Each row of numbers stands for one node and depends on some of the facts below. Use the named rows to name the rest.

Named rows:
[  9   6   3   4   0  22   1   2  16   3 -13  24  -5   0   5   1   2 -16
  -6  -3   5   7 -14  -2   3   8  -9   1 -24  10  -6  -6  -3 -12  22 -12
   2   7   3 -11  14   0   0  -1   6   4  12  -4 -18 -16   3]: baflum
[-8  0  3 -2 -2  2 -1  3 11  3 -1  6  9 -5 -1  9  5 -2 -2  2 -3  3  0  2
 -7  4 -2  3 -6  1  0 -1 12 -2  2  1 -9  3 -2  2  8 -1 -1 -1  0 -3 -1  7
 -8  2  2]: godem
[ -7   2  -5  -2  -8  13  -4  -1  -8   3   6   4  38  -7   0   6  23  13
  10  -1  -5  -6   2  -1   4   3  -5  -2 -49   1  -6  -9   1  -5  19   1
   5  -3  -1   4  -3 -12   4   0  15  -6   3  -5  21  13   3]: fustik
[ 13   7   5   7   2  -2   3  -7   0  -1  -3   2   6  -7  -2   1   2  -6
   0  -5  -5 -11  -2   3   2   3   1  -9  19  -2  12  -2  -1  20   0  13
  14  12  -7  19  -2   3  -4  10   1   0   7   8  27  -5   2]: bradas
[-5 -1  8 -2 -2  0  0  2  7  0 -4  7  2 -4  0 12  0 -2 -5  1 -2  0  4  5
 -9 -1 -3  4  9 -1 -2 -2 14  2 -4  0 -6  2 -2  4  7  0  0 -5  0 -6 -4  7
 -3  4  1]: metan
[-12  -4 -13   3   5 -13  -5   7  -1  -1   3  -8  -5   3   2  -8  23  -6
   5   9  -4  15 -11 -12   2   3  -6   8 -29  -2   3  16   1 -24  -1  -5
 -25  11  -1 -14   5  -5  -7   3  -6   5  -1   8 -10  -7   2]: gravuklik
[  4   1   2  -1  -3   5  -4  -1   1  -6  -5  -6  24  -4  -5   0  15  -4
   1   7  -7  -4  -6  -4   9   2   1  -4 -27  -2   5   2   2  -7  15   0
  -6   3   1  -2   6 -11  -3   6   9  -2   3   2  21   2   2]: trume
[ -7  -3  -5   1   1  -3  -1  -4 -14   4   7 -17   9  -5   4   2   1   9
  13  -4   3  -4   3   6  -4  -1  -3   6 -12   0  -8  -7 -10  -1   2   1
   1  -8  -3  -1  -6  -1   3   4  -6  -2  -2   4 -12  10   2]: plivil
[  5  -2   2   1   4  -7   0  -6  -9  -8  -5 -24  -5  -1  -2  -5  -4  -3
   1   4   0  -6  -2   0   4  -5   4   4   5  -3   2   3 -11  -3  -5   1
  -6  -4   0  -5   0  -1  -2   7  -6   1  -3   6  -2   1   1]: grelus
[-12  -2   1  -1  -2   0  -3   5  14   3  -1   2  10  -4  -1   8  11  -5
  -1   4  -4   7  -3   0  -8   6  -3   6 -17   0   1   2  14  -8   5   0
 -18   5  -3  -2  11  -3  -3   0  -2  -2  -2   9 -14   2   2]: plabim
[ 7  4  0  4  1 -3  2  1  1  3  0 18 -6  1  2 -1  6 -3 -1 -5 -2  0 -3 -2
  2  1 -4 -8 14 -2  4  3  5  9 -1  3 12 11 -4  9 -3  3 -2 -1  4  0  5 -1
 20 -7  0]: kabru
[  6   3  11  -2  -3   6   5  -7  -4  -2  -3  11  -3  -2   0  10 -16  10
  -8  -7   3 -13  14  10  -4  -6   3  -2  31   0  -4 -12   2  20  -9   4
  22  -7  -1  13  -5   6   6  -8   6  -7  -2  -4  12   5  -1]: flaviflar
[ -8  -3   2  -2  -4   2  -1   7  18   8   4   5  15  -3  -4   7   0  -6
   1   3  -5   6  -2   1  -6   9   0   0 -14   3   2   1  15   5  11   2
 -11   2   2   2   5  -1  -1  -1  -4   0   1   3 -15   5   0]: brasan
[  4  -1  -5   2   4  -5   1  -2 -12  -2   2  -2 -16   6   3  -9  -4   5
   1  -2   4   0   1  -2   6  -5   1  -1   8   0  -2   2 -12   0  -8  -2
   8  -2   2  -3  -9   4   1  -1  -1   3  -1  -6   2  -3  -1]: brute
[  4  -2  -5   2   3  -6   1  -1 -10  -1   3  -4 -13   5   2  -9  -5   3
   2  -1   3   1  -1  -3   5  -4   1  -1   5   0  -1   4 -11   0  -6  -2
   4  -2   3  -5  -9   3   1  -1  -4   3  -1  -6   0  -1  -2]: pedre
[ -5   0  -4   2   1  11   1  -5   2   0  -2  -7  -1  -2   2  -1  -5   5
  -2  -2   4   0   1   1  -2   6   2  11 -16   8  -2 -10 -14  -4  -2  -2
  -3  -5   1  -5   2   6   4   3  -4   3   1   2 -31  -5   2]: gafle
[  1  -3   9  -4  -4   1   4   1  10   5   4   6  10  -1  -4   8 -18  -1
  -2  -1  -2  -4   7   6  -4   2   4  -4  10   3  -1  -4   8  23   6   2
   5  -6   6   6  -8   5   4  -7  -3  -3   0  -6  -4  13  -3]: siplik
[ -3  -3  -8   2   5 -10  -2   3  -5  -1   2  -6 -13   4   2  -7   7  -3
   3   4   1   8  -5  -6   1  -3  -3   4  -6  -2  -1  10  -4 -13  -3  -5
 -10   3   0 -11  -1   0  -3   1  -6   4  -2   2  -7  -4   0]: klusul
[  1  -3  -1   2   4  -9  -2  -4  -4  -6  -5 -25  -1  -2  -3  -5   2  -7
   2   7  -1  -1  -4  -2   4  -2   3   5  -6  -2   4   6  -9  -7   1   0
 -13  -1   0  -7   3  -3  -3   9  -8   3  -2   8  -7   0   1]: fosti
[  0  -2  -7   2   4  -8  -1   0 -11   0   2  -7 -10   3   4  -8   6   0
   6   1   2   3  -3  -4   4  -4  -4   2  -4  -2  -5   6  -9  -8  -1  -4
  -2   0   1  -7  -4  -1  -1   0  -4   3  -1  -2   0   0   0]: sovin
[ 3  1  2  0  0 -2  0  4  4  2 -2 15 -6  2  2  1  5 -7 -1  0  0  5 -4 -2
  1 -2 -5 -4  3 -1 -2  6  8 -1  5 -4  2  7  1 -2  4 -3 -3 -5  4 -1  3 -3
 11 -2 -1]: fefuzul

How the nodes are related:
baflum {δ=grolu, ρ=357}
bagrak {ρ=357}
bebanal {δ=stoste, ρ=62}
bodu {ρ=540}
bradas {δ=brenuk, χ=pigra,flaviflar, ρ=62}
brasan {δ=vevek, ρ=540}
brenuk {ρ=62}
bresta {δ=gravuklik,fustik, ρ=540}
broketu {δ=mepas, ρ=357}
brumin {ρ=540}
brute {χ=triril, ρ=357}
dabon {χ=matul,baflum,broketu, ρ=357}
dagum {ρ=357}
diskada {δ=kludro, ρ=540}
dristu {δ=stustufo,dagum,pedre, ρ=540}
droflis {δ=klutruk, ρ=540}
drostur {δ=pigra, ρ=540}
fefuzul {δ=broketu, ρ=357}
fipa {δ=gratok, ρ=540}
fiti {ρ=357}
flaviflar {δ=grelus, ρ=540}
flokel {δ=klelan, ρ=540}
flosiklim {ρ=357}
foflekles {δ=siplik, ρ=357}
fosos {ρ=540}
fosti {ρ=62}
fustik {δ=neplubro, ρ=540}
fuzas {δ=neplubro,sovin, χ=triril, ρ=357}
gabru {δ=kuflil, ρ=357}
gafle {ρ=540}
godem {δ=stivi, ρ=540}
goplum {δ=kuflil, ρ=357}
goske {ρ=540}
gratok {δ=voskopak, χ=bagrak, ρ=357}
gravuklik {ρ=357}
grelus {ρ=62}
grolu {δ=gafle, ρ=540}
gruta {δ=kuflil, ρ=540}
kabru {δ=metun,plodesan, χ=liflupler,triril,nezos,stivi, ρ=357}
kapliski {δ=skefi,plodesan, ρ=357}
klabal {χ=fipa,foflekles, ρ=357}
kleklom {ρ=540}
klelan {χ=fefuzul,siplik,goske, ρ=540}
kludro {ρ=62}
kluklek {χ=noflal, ρ=357}
klusul {ρ=357}
klutruk {ρ=540}
kuflil {ρ=357}
kugrek {δ=baflum, ρ=62}
liflupler {ρ=357}
lugrus {δ=gafle, ρ=357}
lukle {ρ=540}
mabris {δ=zagru, ρ=62}
matu {ρ=357}
matul {δ=miklave, ρ=540}
mepas {ρ=357}
metan {δ=droflis, ρ=540}
metun {χ=mabris,fosti, ρ=540}
miklave {ρ=357}
nefo {δ=triril, ρ=540}
neplubro {δ=plivil, ρ=540}
nezos {ρ=357}
nofla {δ=gabru,vevek,plosar, ρ=62}
noflal {ρ=357}
nopla {δ=sastum, ρ=357}
pedre {ρ=357}
pepebis {ρ=357}
pigra {ρ=62}
plabim {δ=fosti, ρ=540}
plivil {ρ=540}
plodesan {δ=brenuk, ρ=540}
plosar {ρ=540}
pludur {ρ=357}
rabel {δ=gratok, ρ=62}
remol {χ=kapliski,gruta, ρ=62}
sastum {ρ=540}
siplik {δ=kluklek,goske, ρ=540}
skefi {δ=gravuklik, χ=stivi, ρ=62}
skibre {δ=skudus, ρ=540}
skini {ρ=357}
skudus {δ=kleklom, ρ=540}
soklil {δ=klusul,sastum, χ=gravuklik, ρ=357}
sovin {ρ=357}
stivi {δ=bodu, ρ=357}
stomas {δ=baflum, ρ=357}
stoste {δ=zases, ρ=357}
stustufo {δ=dagum,kluklek, ρ=357}
tevul {δ=plivil, ρ=62}
tezil {δ=metan, ρ=540}
tridrin {δ=fosos, χ=kapliski,sovin,vogral, ρ=540}
triril {ρ=540}
trivim {ρ=540}
trume {δ=trivim,fustik, ρ=62}
vepek {δ=foflekles,skudus, ρ=357}
vevek {δ=pepebis,dagum, ρ=540}
vogral {δ=lukle, ρ=540}
voskopak {δ=fustik, ρ=540}
zagru {δ=flaviflar, ρ=540}
zases {ρ=357}
zopi {δ=sovin, ρ=357}

Rows to name:
No name comes twice in this set of rows, the named rows included.
[ 12   4   9   2  -1  15   1  -4  10  -4 -14   1   6  -5  -1   2  -6 -14
  -5   0   1  -5  -7   2   5   3   0  -3  -7   4   1  -6  -4   2  18  -2
   2   1   2  -2  11  -2  -1   6   4   1   8   2  -2  -6   2] => kugrek
[  4   2  -3   8   6 -11   2  -8  -9  -3  -1 -19  -3  -4  -1  -6   4  -3
   5   0  -4  -7  -4  -1   3   2   3   0  10  -3  12   3 -12   8  -8  11
   1   8  -7   8  -5   4  -4  14  -7   4   2  11   9  -6   3] => brenuk
[ 3  4 -2  5  2 -4  0  3  4  4  1 17 -2  0  3 -1 14 -7  0 -2 -5  4 -7 -4
  0  3 -6 -6  4 -2  5  7  9  4  3  3  4 15 -5  7  0  0 -5  0  3  1  6  1
 19 -8  1] => kapliski
[ -2  -3   5  -4  -6   2   2   5  22  12  10   6  20   0  -6   3 -19  -6
   3   0  -5   1   1   3  -3  11   6  -9  -7   7   3  -2  10  26  18   5
   0  -6   9   7  -9   4   3  -2  -8   1   4 -10 -14  15  -5] => vevek
[ -8  -1  -2  -1  -5   3  -5   1  -9  12   7  -5  33 -12   6  11  20   0
  21  -4  -1  -1  -5   7  -5   0 -14   1 -40  -3 -15  -5   5  -6  31  -2
   1  -3  -5   0   3 -14   0   3   1  -6   4   4   4  18   5] => neplubro
[  6  10  -2  -8  -7  14  -6  11  11   7   5  11  -3   7   0  -7 -11   0
   9  -7  13   7   2   4  -2  -3   5 -16  34  -9   2   0  16 -25   1   2
   2  -7  -8   5  14 -12  -6   8   9   4   0  -6  -3 -13  -4] => gabru
[  7   1   8  -3  -3   5  -1  -2   8 -13 -10   0   8   0  -9   0   2  -4
 -14   9  -7  -5  -1  -5   8   0   8  -4  -4  -1  10   2   5  -1   0   0
  -5   2   4  -1   7  -4  -2   1  10  -2   0   0  19  -3   0] => rabel
[  1   4  -9  -3  -1   2  -5   6  -4   2   6  -6 -14   8   1 -12  -9   6
   9  -5  12   6   2   0   1  -6   6  -6  25  -7   1   2  -2 -24 -10   2
  -1  -8  -6  -2   4  -6  -4   7   0   6  -4  -4 -10 -11  -3] => kuflil

Now the same nodes, written a new way:
Known rows:
[-22  19   0   7 -19   7  12 -18  -4  -8  -1  -5 -15  18  17]: kludro
[ 10  -9  12  -6  24 -13   2   1   1  -3   4 -15  -3  -8  -5]: broketu
[-24  19   1   7 -16   7  11 -17  -4  -7  -2  -6 -15  18  19]: grelus
[  5   3   0 -11  16  14 -18   2   4  14  -5  11  16   2 -10]: flaviflar
[ 38 -19 -17 -42 -18   2 -39 -21   3  13 -12  16  -6  -9  16]: gruta
[  3   1   2 -12  19  14 -19   3   3  14  -3  12  14   3 -11]: skudus
[  9 -11  15  -9  28 -12  -2   5  -1  -2   7 -13  -4  -4  -6]: vepek
[  9 -11  18 -10  27 -13  -4  11  -4  -6  17  -7  -8   0 -10]: foflekles
[  4   3   9 -13  10  11 -25  18  -4   3  23  27   3  15 -22]: siplik
[ 28  31  20  12  17  12  -8 -32  -8  -7  -4 -15  -1  12  -3]: kugrek
[-29 -11   1 -28  52  22 -15   0   7  41 -30   0  25   5  10]: plodesan
[ 12  12  10 -25   4   7 -14 -18  -7  -6  16  -9 -15  25   0]: nofla
[-18   5 -11  13 -22   9   0   4   2   5  -8  23   4  -2   7]: klelan
[  8   3  -2 -10  11  14 -17   1   3  12  -2  10  14   2 -12]: godem
[  8   4  -4  -8   8  13 -16   1   3  10  -2  10  14   0 -11]: plabim
[-14  -8   2  16 -10 -17  19   5  -1 -10  -2  -3 -12 -10  13]: liflupler
[ 34  -9 -40 -12 -20  23  17  17  -6  10   5 -29  41  19 -34]: fustik
[ 11  20 -13 -19  -5  13  11 -17   4  -8  12 -38   7  20 -17]: trume
[  8   4  -4  -8   7  13 -16   1   3  11  -2  11  14   2 -11]: matul
[ 34   5  19  23  20 -13   1 -11  -3  -9  -4 -12   0 -18  -6]: lugrus
[  8   3  -4  -9   7  13 -16   2   3  10  -2  11  14   1 -12]: drostur

Rows to name:
No name comes twice in this set of rows, the named rows included.
[-15  -9  12  12 -13 -21  10  19  -8 -19  21  11 -24   1   4] => dagum
[  8   3   8 -13   4   9 -24  19  -5  -1  26  27   1  15 -23] => dristu
[-18  -7  -5  12 -12 -17  23   4   5  -9  -2 -11  -8 -13  10] => gravuklik
[  1  18  -2  37 -21  11  -4  -6  -1   1 -16  26   8 -10   5] => gafle
[ -1  -9 -18  19 -29  17  11  16 -19  11 -11  11  12  19  10] => plivil
[ 49  29  15  43  12  15 -22 -22  -4   2 -18  16  20 -16 -16] => grolu
[-20   8  10 -25  38  15  -3 -21  -1  16 -13 -23   1  24  13] => bradas
[  0  21 -13 -21   4   9 -16  -7  30   0   8   4  17 -20 -30] => fipa
[ 18 -16   7  -3  16 -11   8   7  -7  -2   3 -20   1   0  -5] => zopi
[ -3 -15  11 -12  36 -10   3   1   1   7  -7 -19   1  -7   3] => kabru
[-15  -8   4  16 -12 -18  17   8  -2 -12   3   1 -15  -8  12] => pedre
[-17   5 -15  12 -25   9   3   5   4   4  -6  19   6  -2   4] => trivim
[ -9 -12  -1  19 -13 -15  23  10  -7  -7  -2  -7 -10  -4  14] => sovin

